Each row has a name. After each piece below comes the name of the row it's from, unless a question asks for something else. Each question is about the rows just above it. Places in a row count from 1.

fepo: [ 4.16  8.26 -3.70  5.47 -3.30  4.16 -3.70 -3.70]
ralur: [ 0.35  0.34  0.34 -2.27  4.17  4.17  2.69  0.34]
Ged: [-4.41  0.34  2.91 -2.27 -2.66 -5.29  2.69 -0.26]
Rorug: [-4.41  0.34  2.91 -2.27 -2.66 -5.29  2.69 -1.09]
Places of [4.16] in row fepo:	1 6
Places of [2.69] in row Ged:	7
[ 0.34  2.91 -2.27 -2.66 -5.29  2.69 -0.26] is in which row?	Ged
tags:
[0.34] -> z_774
[-3.70] -> z_350
Look up the entry of fepo at place 3 in the table:	z_350
Places of [0.34] in row ralur:	2 3 8
The row with [-4.41  0.34  2.91 -2.27 -2.66 -5.29  2.69 -1.09] is	Rorug

fezu: [-2.69 -2.69 -7.21  5.73]
nepim: [ 5.72 -0.04  0.34 -2.38]
gufu: [ 0.39 -7.99  5.73 -7.21]
The row with [ 0.39 -7.99  5.73] is	gufu
[-0.04  0.34 -2.38] is in which row?	nepim
Every place of [5.73] in fezu:	4
[ 5.73 -7.21]	gufu
Table of tags by key:
[-0.05] -> z_15
[-7.99] -> z_680
[-0.04] -> z_482
[-8.00] -> z_683
The tag of nepim, keyed by place 2:	z_482

mepe: [-0.18  0.27  1.93  0.43 -0.50  3.83 -3.46  4.87  0.63 -1.35 -0.34 -1.20]
fusa: [-0.18  0.27  1.93  0.43 -0.50  3.83  3.83  0.63  4.94 -6.58  2.64  0.31]
vupi: [-0.18  0.27  1.93  0.43 -0.50  3.83  3.83  0.63  4.94 -0.18  2.64  0.31]
pufas: [-0.18 -4.43 -1.78  0.43 -2.23 -4.30  1.23 -1.62 -1.09  4.47 -1.33  4.08]
Muton: [-0.18 -4.43 -1.78  0.43 -2.23 -4.30  1.23 -1.62 -1.09  4.47 -1.33  0.31]
Rugon: [ 4.30  4.03  1.19  1.13 -0.66 -0.95  2.79 -4.16 -5.40 -2.22 -1.33 -1.95]
[-0.18 -4.43 -1.78  0.43 -2.23 -4.30  1.23 -1.62 -1.09  4.47 -1.33  4.08]	pufas
[ 4.87  0.63 -1.35 -0.34 -1.20] is in which row?	mepe

Zuv: [ 7.43  6.03 -5.08 -2.45 -0.44 -3.99]
Peku: [ 1.58 -1.75 -4.97 -8.46 -1.75 -2.75]
Vagor: [ 1.02 -2.35 -8.45  6.97 -4.47  0.08]
zonap: [-0.77 -1.90 -0.80  2.30 -7.98 -0.95]
votir: [ 1.91  2.02  3.17  2.35  1.91 -0.02]
Rukir: [-1.20 -2.49  3.36 -1.76  0.77 -4.19]
Dudip: [-1.81 -0.27  2.62  6.10 -4.38  2.96]
saraz: [ 1.58 -5.43 -4.97 -8.46 -1.75 -2.75]
mepu: [ 1.90 -0.78 -3.65 -3.65 -3.65 -0.78]
kugaz: [-1.81 -1.81  2.62  6.10 -4.38 -1.42]
Places of [-1.81] in row kugaz:	1 2
[-3.65 -3.65 -3.65] is in which row?	mepu
At which places does mepu hold [-0.78]?	2 6
At which places does votir hold [1.91]?	1 5
Places of [-1.75] in row Peku:	2 5
[-2.35 -8.45  6.97 -4.47  0.08]	Vagor

venos: [ 0.94 -1.26 -0.56 -0.33 -2.31  0.59 -1.93 -8.25  3.77  4.16 -1.02  2.44
  0.57 -3.20  0.44]
milu: [-0.21  1.18  0.51  1.48 -8.25 -0.53  2.80  0.00 -3.14 -6.04 -0.22  1.56
 -0.17 -6.65  0.02]
sav: [ 0.33 -5.72 -0.52  0.56 -0.52 -5.72  1.23 -8.25 -5.72 -0.28  0.14 -5.72
 -0.71  2.43 -0.52]
kopom: [-0.04 -8.25  0.13 -0.21  1.18  0.52  1.48 -8.25 -0.53  2.80  0.00 -3.14
 -5.71  1.37  0.93]
Table of tags by key:
[0.00] -> z_375
[-1.02] -> z_334
[0.14] -> z_431
[-3.20] -> z_659
[2.44] -> z_21
[-0.22] -> z_78
Join venos by its entry at place 11:	z_334
Every place of [-5.72] in sav:	2 6 9 12
[-0.21  1.18  0.52  1.48 -8.25 -0.53  2.80  0.00 -3.14] is in which row?	kopom
[ 0.52  1.48 -8.25]	kopom
Every place of [0.93] in kopom:	15

somi: [ 6.44 -5.18  2.75 -3.97]
fif: [1.86 1.85 4.49 1.86]
fetiv: [ 3.56  0.00  3.32 -4.20]
key -> tag
[-5.17] -> z_356
[-5.18] -> z_684
[1.86] -> z_42
[1.85] -> z_810
[-5.19] -> z_940
Join somi by its entry at place 2:	z_684
[1.86 1.85 4.49 1.86]	fif
Places of [1.86] in row fif:	1 4

Nen: [ 1.69  2.30 -3.86 -0.57  4.91 -0.22  1.67  0.81 -2.62 -0.01 -3.41 -4.08
 -2.19  2.72  2.42 -1.59 -3.83 -0.59  1.98 -4.30]
Beb: [ 2.34  1.46  0.24 -1.38  0.91  1.12  0.22  0.18 -3.48  1.12  0.44 -1.25
  4.69  0.59  2.63 -2.56 -3.60 -2.27  2.28 -2.40]
vulo: [-0.89 -4.00 -2.17 -2.31 -3.08 -1.60  0.21 -1.97 -2.36 -0.77 -3.69 -1.19
 -1.47 -2.23 -0.72 -3.48 -1.37  0.73  0.63  1.33]
ger: [-0.89 -4.00 -2.17 -2.31 -3.08 -1.76  0.21 -1.76 -2.36 -1.19 -3.69 -1.19
 -1.47 -1.61  0.74 -1.76  0.02 -1.23 -1.76 -2.51]
fili: [-1.72 -6.29 -1.79  0.34  3.86 -3.38 -2.44  3.12 -1.32  2.61  1.24 -0.87
  0.87  1.69  2.31 -3.86 -0.57 -1.77  3.87  1.03]
[-2.17 -2.31 -3.08 -1.76  0.21 -1.76 -2.36 -1.19 -3.69 -1.19 -1.47 -1.61]	ger
Every place of [-1.76] in ger:	6 8 16 19
At which places does Beb hold [1.12]?	6 10
[ 1.69  2.31 -3.86 -0.57]	fili

lenu: [-2.70  1.37 -2.70 -0.55  1.37  1.37]
datu: [ 4.30 -3.42  1.38  3.47 -1.60 -1.47]
Foze: [3.44 2.76 2.76 3.44 2.75 2.76]
Table of tags by key:
[3.44] -> z_744
[4.30] -> z_445
[-1.47] -> z_623
[3.45] -> z_97
[-2.70] -> z_794
[-1.46] -> z_836
[4.31] -> z_558
Look up the entry of datu at place 1 in the table:	z_445
Places of [2.76] in row Foze:	2 3 6
Every place of [1.37] in lenu:	2 5 6
[3.44 2.76 2.76 3.44 2.75 2.76]	Foze

